[-368 -282  -22  249  -60   73  -66   55  189  -93   32  170  -35    1
   38  335 -214  195   89    4   26 -180 -333  -63  -56  239   12   31
   43  205   15   91] : volem
[-287 -161   53  355  -51  104   35  172  219 -131 -159  148  -48   79
  157   35  -95  100 -168  -39    7   69   63 -160  -21  -37  -21 -191
   13   22   -5   44] : Sase
[ -28  151  -82  -82  187  125  -63 -265 -321  -87    9  -18  -18 -150
  -99 -234  162    8   65   63   83   -9  134   85   17   24  -64  262
  -22  -23   68   89] : Lato
[-181  251  -80  -76  -96  -21 -253 -115   11  282  250  146  178  -72
  -36    7   18   22  -63 -250 -225  -85 -530  121 -321   33   51    8
 -113  254  -79  113] : reru
[ -41  -87  -51 -237  187   24 -403  249 -382  -80  132   31   61 -116
 -156   21   93 -604  -76  -78  -15   59  -32  284   28  -83 -209   46
   21  -15   20  240] : Sase
[ -84 -442    9  283 -115  105   47  172   77  -47 -367  262    8 -196
  176  -77 -121 -677  124  521 -182  137  340   54  271  181  145  -67
   62  -51 -226   88] : Perek
[ 122    2  304 -348 -132   55   16  -29  -74 -386   29 -345   62 -113
  -28 -226  163  245  -33 -245  171   49 -320   -7  -51 -176  -72  182
  -53  -21   89   65] : bigo
[ 103  160  -32  115   19   59  130 -140  -81  -15   60  -58   26  -58
  -65  -65  -24  104  -49   73  -99  -47   38  -24  127  -32  -19  -68
   64   32   40   34] : laf
[-245 -449  -41  245  387   54  153   56  281 -388 -178  220 -483  135
 -156  272  -47 -253  -92  149  303  390  750 -120  534  -35  -77 -253
   59 -124   61   29] : naz
[-122   31  -48   51 -115  -72  -42    9   75  -99   29 -261  230 -219
   -3  222  -53  295   25   -3   73 -247 -415   14  -49  140   48   -4
  -83   62   25  -29] : ger
[-129  -84   11  -63  -30   38 -193   25  185  111  243  140 -128   22
 -113  228 -199  239  -46 -211 -244 -204 -276 -177  -79   44   24    8
  -14  191  -21   72] : Sase
[-435 -329  298  145  -67   21  -13  128  458 -248  -14  -50 -202  409
 -130  437  -45  450 -145 -377  271  -65   39 -310 -129   16  -55  -30
 -170  117   11    1] : naz
[ 228   78   99 -293  -44  -51  192  -29 -251  -22  -39 -162  241  -13
   26 -148  152 -312  121   91  -33   71 -139  244 -133   88  -97  125
  -37   -9    3   76] : volem
[ 135  188  -23    3  -97  113  -78   21 -169  191   17  -82   76 -249
  -39   68   47  299  101  149 -202 -162 -105   31  -47  -25  116   35
 -114   27  -46  -15] : laf
[-216  165 -126  132  -66 -145 -303  149  196  -22  222   21  -93 -161
   26  436  -82 -177  -44  -72 -207 -271  -49 -244  -16  165  -44  -40
 -111  142   24   60] : Perek
[  71   29 -182  100  177  124  403 -181    4  -84 -319  -18   -4 -285
  -25 -212   65   28   43  218  -58  225   36  131  202  -53  113 -207
    5  -33   19 -192] : reru
[ -28  -63  118  262 -128   79   20 -159   13 -132 -198   16  -35 -272
 -186  112   75  184   92  252  -74 -220 -223 -118  261  196  102   92
  -38   61  -38  101] : naz
[ -57 -457  528  295 -113   68  286  130  319 -220 -283 -222 -436 -121
 -255  112 -102  743  189   24  188 -200 -234 -391  325  306   20  209
  -88 -140   29   36] : reru
[ 559  152   51 -461  392  369  210 -545 -421  118 -291  -93 -358 -247
 -530 -874  509  109  246  103  227  325  469   25  106 -303  -72  232
    5 -275   46 -115] : bigo
[-116  -80   86  270    2 -118   87  -33  112 -103 -165  -97  -46   10
  -94  -22  -23   57  -43  -12   33   50   92 -174  157   91   -1  -88
  -56  -28  -27    3] : Lato
[   9  -28  196   49  -38    9   -2   76  208 -233   23  -79 -132 -107
  133  -12  -55  149 -114  -88  -34 -123 -335 -217  181  -59  -18   29
   16   -4   58   78] : Sase
[-191 -143  246   69    4  -60  -29  176  -20 -244  -82 -197   24  -72
   65 -100   88  -36  -17  -69  125   93   63  -57  -15   45 -114  100
  -80 -134   61  122] : Perek
[  56  -80   83 -179 -148  258 -171  103  -52  -41  130   35 -189 -437
  -92  191  -57  213  230  110 -220   22 -369  -72  -55  -37  168  -37
 -104  137  -24   25] : Sase
[ 146   48  127  -56  361  132  121   39 -372    5  -75 -210 -224   78
 -104 -404   33  195   16 -100   94  210  292  -22  248 -305  -39  -36
  -92 -227   30  -45] : reru
[-177 -899  138  340    1  178 -108  454  276 -161  -75  160 -454 -150
   68  463 -491   63  196  460  137  235  736  -69  400  121  246 -223
  128 -220  -59 -240] : bigo
[-386 -386  -47  174   16  117    5  -85  495 -495 -136   45 -369  -82
 -277  283 -113  656  -49 -175  216   19  165 -403  185  103   46  -51
   23    9  146  -23] : naz
[-258  141 -198  147    2   95 -110  -23 -229  116  107  -27   18 -219
  133   48    8  -56  136  119 -158  -82 -158  -53  -61  113  137   78
 -227   70 -126   90] : Sase
[-163   35 -229  224  134  163 -178   -9  -60  273  153  260 -126   34
 -122  117 -153  261  111  -52 -134 -155  187    2  -33   20  109   18
  -39   37  -36  -39] : laf
[ 126   27  411   29 -195   29  437 -372  503 -343 -348 -324  -36   -3
 -160 -189  231 -149  -74 -127  323 -201 -801  -91  -81  152 -246  195
   13  312  -46   53] : volem
[ 153  116   80  -81  -30  -20  -66   90 -241  -36 -111 -140  103 -133
   42 -135  107  121  -67   80  -68   34   41   39  -38   10  -64   93
  -17 -136   75   78] : Sase
[  58  118  104  -52 -103  -61  -22  -25  -38 -199 -109 -117   60  -47
   57 -160   87  296 -138 -155   41   14 -227  -69    9   -1  -38   69
  -57  -10   55   80] : naz
[-183 -277  205  120  156   59  144   75  -34 -280 -182   83 -147   -2
  -89   41  190 -183   84   96  246  221  107  -52  175  102 -109   13
  -72  -78   70  171] : ger
[-547 -445    9  465 -241  360 -108  116  402  -87  139  297 -129 -238
   55  461 -326  199   65  188  -33 -299 -316 -188  -58  214  177  -92
  124  225  -48   96] : naz
[ -77   -8   30   59  254  190   -4  138 -317 -163  -85  133 -133 -134
  -30  -20  259 -209   -6  180  120  221  438  160  181 -143  -76   -1
  -60 -166   66  145] : naz
[-128  213 -200  -19  158 -336 -273  -15 -444  -61  220  -64  222    8
  -98 -215  205 -260   41 -260   37  319  122   61   55   45  -21  -93
 -123 -258  157  151] : Perek
[ -14 -170  122  -36  -74  -34  197  -96   66  -71  -36 -144  -35   70
 -214  -94 -127  359  -45 -149   36  -26   -4 -114   60   31  -22  -14
   65   62  -68   40] : ger
[ 117  -60  -15  171  220  247  167  -10  168   34 -192  195 -438  -18
   40 -332 -106  208  -49   68   -4  220  531 -138  350 -326  179 -189
   80 -190  -47 -178] : reru
[ 107   34 -193  -21  190  245   39   76 -151 -330 -110  -39 -127 -310
 -302   54  120  318  -78  144    5  270  466   67  316  -92   -8 -213
  -79 -111  178  112] : volem
[ -73  -41   12   57  200  -66  -98  138 -122 -257  -10   11  -87  -15
  -87  222  188 -182   43   55  287  399  360  131  195  -62  -91 -253
 -169 -117  130   15] : Perek
[-318 -376  144  284   90   74 -221  291 -272 -227 -215  308   40  -38
  -94   42  306 -594  215  123  201  169 -135  125  192  277 -116  162
 -178 -159   43  421] : laf
[-106  282 -588  212 -117 -275 -445 -317  314 -220   73  244  276 -236
 -155  563 -249  -75    1  -43  -21 -137 -831  111   36  335   29 -225
  137  394  188   27] : bigo
[-114 -144  -31  109  124  184   25   89  -63  -85 -139  206 -160  -94
  -40  -52  123  -91   98  112  162  202  241   54   94  -40   27  -40
  -29 -146   11   70] : naz
[-231 -248   53 -187  194  -69 -144   35 -243 -292  -53  -93  -18   92
 -248  -78  108 -131  -47 -149  276  371  405  152   40  -30 -190   55
   12 -154   95  157] : reru
[-164   54  444  520  213   96  127  130   40  -73 -294   62 -251  204
   39  -14  299 -127   18  105  263   89  150 -210   59   36 -234  132
 -167 -134   97  220] : laf
[-124 -178  454  555 -182  -14   19  255  447 -330 -624 -232   11  198
  -34  397  -98  713 -238  212  240 -284  282 -254  289   15  -56   44
 -105  -36  -59  150] : ger
[  67  216   40    4   -4  -62  -88  -50 -150   87    1  -60  127  -44
  -67   -3   68   48   24  -17  -74 -100  -88   58  -48   31   -1   35
 -132   54  -39   11] : ger
[-143 -103 -192  196  -22  -96  -29   52  140   87  -91 -129   75   43
 -262  167 -152  352   56 -111  -21   35  312  -38  -42   -5  124 -215
  -32  -98  -35 -183] : laf
[ -69 -275  -39  -31   48  105   31  -24  -98 -240  -63   82 -145 -192
   51 -139   40 -195   56  127  120  196  108   36   99  111    0   66
  114 -106   65    1] : Sase
[ -64   95  -50  111  -86   92  -81  -82  -22   58  -73  -42  184  -68
  -45   54   31  460  -47   12  -47 -130 -204   18 -169  117   63   25
 -112   47   45   -5] : Sase
[ 280  370  -34   17 -610 -228  148 -411   -8   93  -73 -208  477 -152
  -52  -25   46  -46  -35   83 -311 -441 -628   76 -246  293  104   89
  179  337 -127  -74] : volem
[-208   78   23  241  -41   69  -32   22  135   64  -32   19   88    2
   27  155   60  -18  -34  -14    2 -145 -194   29 -190  120  -42   72
 -123  132  -33   72] : laf
[ -15  -72  122   83 -104 -118  -78   53 -106 -140 -198 -237   76  -73
 -143 -105  -38   61   69   25   27    4  164  -89   32  220  -22  134
 -105 -122  -42   77] : ger
[-232  -46  143  267  -49  -65  -74  -60  385 -103   34 -108 -173  197
 -157  300 -191  371 -217 -214   68 -367  -37 -282   38  118 -126   91
   35  217   -5   78] : Perek
[-366 -319  160  225   56   47 -114  235 -154 -248 -200 -102  100  -38
   48    2   82 -183  117   67  188   21  -67  -29  -37  348 -126  293
 -193 -154   71  240] : bigo
[-178 -394  362  290  -23   26   53  228  138 -298 -344  -95 -173  -46
 -128   84  102  102   47   82  309  194  127  -75  105  159 -135   71
  -56 -142   50  127] : laf
[ 148   89   87 -268  -29  -64 -115   34 -128 -123  -45 -291  104 -131
  -81  -35  127  170  -29  -89  155   75 -155  149  -40 -103  -23   20
  -49  -92   88  -56] : reru
[-205 -125  132  177 -276 -204  129 -153  513 -291 -146   16  -18  232
 -128  245 -184  104 -148 -196   -6  -46 -287 -232   67  208  -19  -12
   20  277 -106  191] : naz
[ -55  -10  245  -71  -68 -141    2   -7  -50 -405   52 -226  166  -16
   16  173  103   86  -59   20  155   54  -72  -50  137   43 -109  -21
  -98  -14  126  146] : ger
[  42  -93  150  192  -77   20  260  -30   52 -155 -451 -271  151 -139
    7 -154  175  165  -43  225  192  167  251  115   58  -83   50  -69
  -28 -151  -50 -155] : bigo
[ -87   29  178  -37  -11 -201  -13  -48    3 -301   98 -405  148  -43
 -177  296  121  101 -159  -47  172  -20  -93   37   73  115 -174   -7
  -89   72  123  129] : Perek
[ 114 -107   67  -31  -69 -212   22  162  394 -144  161  -93 -143 -126
 -162  230 -355  265   48 -263 -187   51 -369 -290  108   67   33 -348
   50  -13  151 -133] : naz
[ -42 -147  173  284  293  162  246   -9   31 -285 -341   72 -317   48
  -86 -187  234 -265   35  122  406  241  238    5  311  -60 -156   19
  -15 -192   56   90] : Sase
[  17   13  134   -2   -7 -282  -87   97 -107 -176  -43 -242  165   64
   45  176   32 -127 -119   -3  -19   21   65   30  120   81  -46  -20
 -101  -70   38  -25] : naz
[  13  145 -159  155   45  -33  -25  107  -56  193  111   23   29   11
  -64  235  -55  207  -22   60  -81  -31  245   83   50  -66   84 -213
   -7  -43    2  -26] : volem
[-116 -437  223 -213  194  140   96   49  -47 -156    3  -81 -326 -131
    2 -114  108 -217  134  104  143  216  212 -119  137   31   -2  172
  -84 -120  -21   32] : Lato
[-224 -240  117  110  167  -16   20   45 -114 -324 -100  -27 -224  -14
   43 -149  -54 -141   -5  -29   60  179  142 -225  185   83 -109   90
   50  -93   76  132] : naz
[ -46 -223  170  -89  250  152   70  111 -113 -296 -106  -14 -223  -55
  -88  -73  100   37 -125   28  103  259  335    2  218 -110 -117   -4
   39 -133  162   79] : reru
